Below are the code and all the weights of a small trained network. Each question names an input and a class and asks about switching units off, where a switched-off unit gives its printed mean instead of its output.

import numpy as np


def w(rows, s, z=0):
    codes = np.array(rows[::2]) - 128.0
    scale = np.full(codes.shape[1], s)
    scale[-1] = z or s
    return codes * scale


def f(y):
    return np.maximum(y, 0)


def log_softmax(a):
    a = a - a.max(-1, keepdims=True)
    return a - np.log(np.exp(a).sum(-1, keepdims=True))


def net(x, mask):
    res = np.array(x, float).reshape(1, 4) / 4 @ E
    y = f(res @ A[0][:, :-1].T + A[0][:, -1])
    res = res + np.where(mask, y, B[0][:, -1]) @ B[0][:, :-1]
    return log_softmax(res[-1] @ U[:, :-1].T + U[:, -1])


A, B = {}, {}
E = w([
[140,97,245],'x0',
[65,212,161],'x1',
[135,96,167],'x2',
[189,192,122],'x3',
],0.011)
A[0] = w([
[67,82,162,115],'N0',
[126,45,243,253],'N1',
[75,184,81,224],'N2',
[195,205,81,142],'N3',
[64,196,127,173],'N4',
[255,128,56,249],'N5',
],0.013,0.0043)
B[0] = w([
[160,125,153,177],'N0',
[214,117,176,250],'N1',
[11,142,109,211],'N2',
[109,209,80,200],'N3',
[106,133,162,200],'N4',
[168,138,62,227],'N5',
],0.011,0.013)
U = w([
[7,175,152,112],'0',
[158,227,48,1],'1',
[216,151,185,197],'2',
[168,25,16,179],'3',
],0.013,0.0031)

Each question gives the input, the list of numbers given to net, and the class t.
The units are the neurons (one row each of A and B). Each row of codes is followed by its name. A weight is (code - 128) times the scale printed after its matrix; where a second scale follows, it is the last column's (A, B and U).
mask holds one flag per neuron, in row order. A switched-off neuron (its flag False) gives its mean, the last column of its row in B, instead of its output. The means were averaged over made-up inputs and are rounded, as every weight is.
A unit's drop is (log p(t) with every unit on - log p(t) with that unit switched off) / (log p(t) with every unit on - log p(t) with every unit switched off).
The circuit of an input: a set's keep is (log p(t) with only the set's units on - log p(t) with every unit switched off) / (log p(t) with every unit on - log p(t) with every unit switched off). Starting from all 6 units, units are removed one at a time, each time the one whose removal leaves the highest keep (on an exact tie, the one counted first), for as long as the keep stays at least 0.8.
units of the circuit, in order: the units of the circuit, biggest drop first
top k neurons: the k neurons with the biggest drops, biggest first
drop when u is switched off: that unit's drop, to one decimal
input [-6,8,-7,5], class 0: units of the circuit, in order -> N2
input [-5,7,7,8], class 0: units of the circuit, in order -> N2, N1
input [1,-6,7,7], class 3: top 2 neurons -> N5, N4
input [1,3,0,-8], class 2: units of the circuit, in order -> N1, N0
input [-1,3,1,-1], class 0: top 2 neurons -> N1, N5
input [0,4,5,-3], class 2: top 4 neurons -> N2, N1, N3, N0
input [-6,8,2,6], class 0: drop when N2 is switched off -> 0.3
input [-5,2,-5,-5], class 0: drop when N3 is switched off -> 0.0
input [7,5,-6,-8], class 2: drop when N3 is switched off -> 0.0
input [8,8,-7,-4], class 2: drop when N1 is switched off -> 0.7
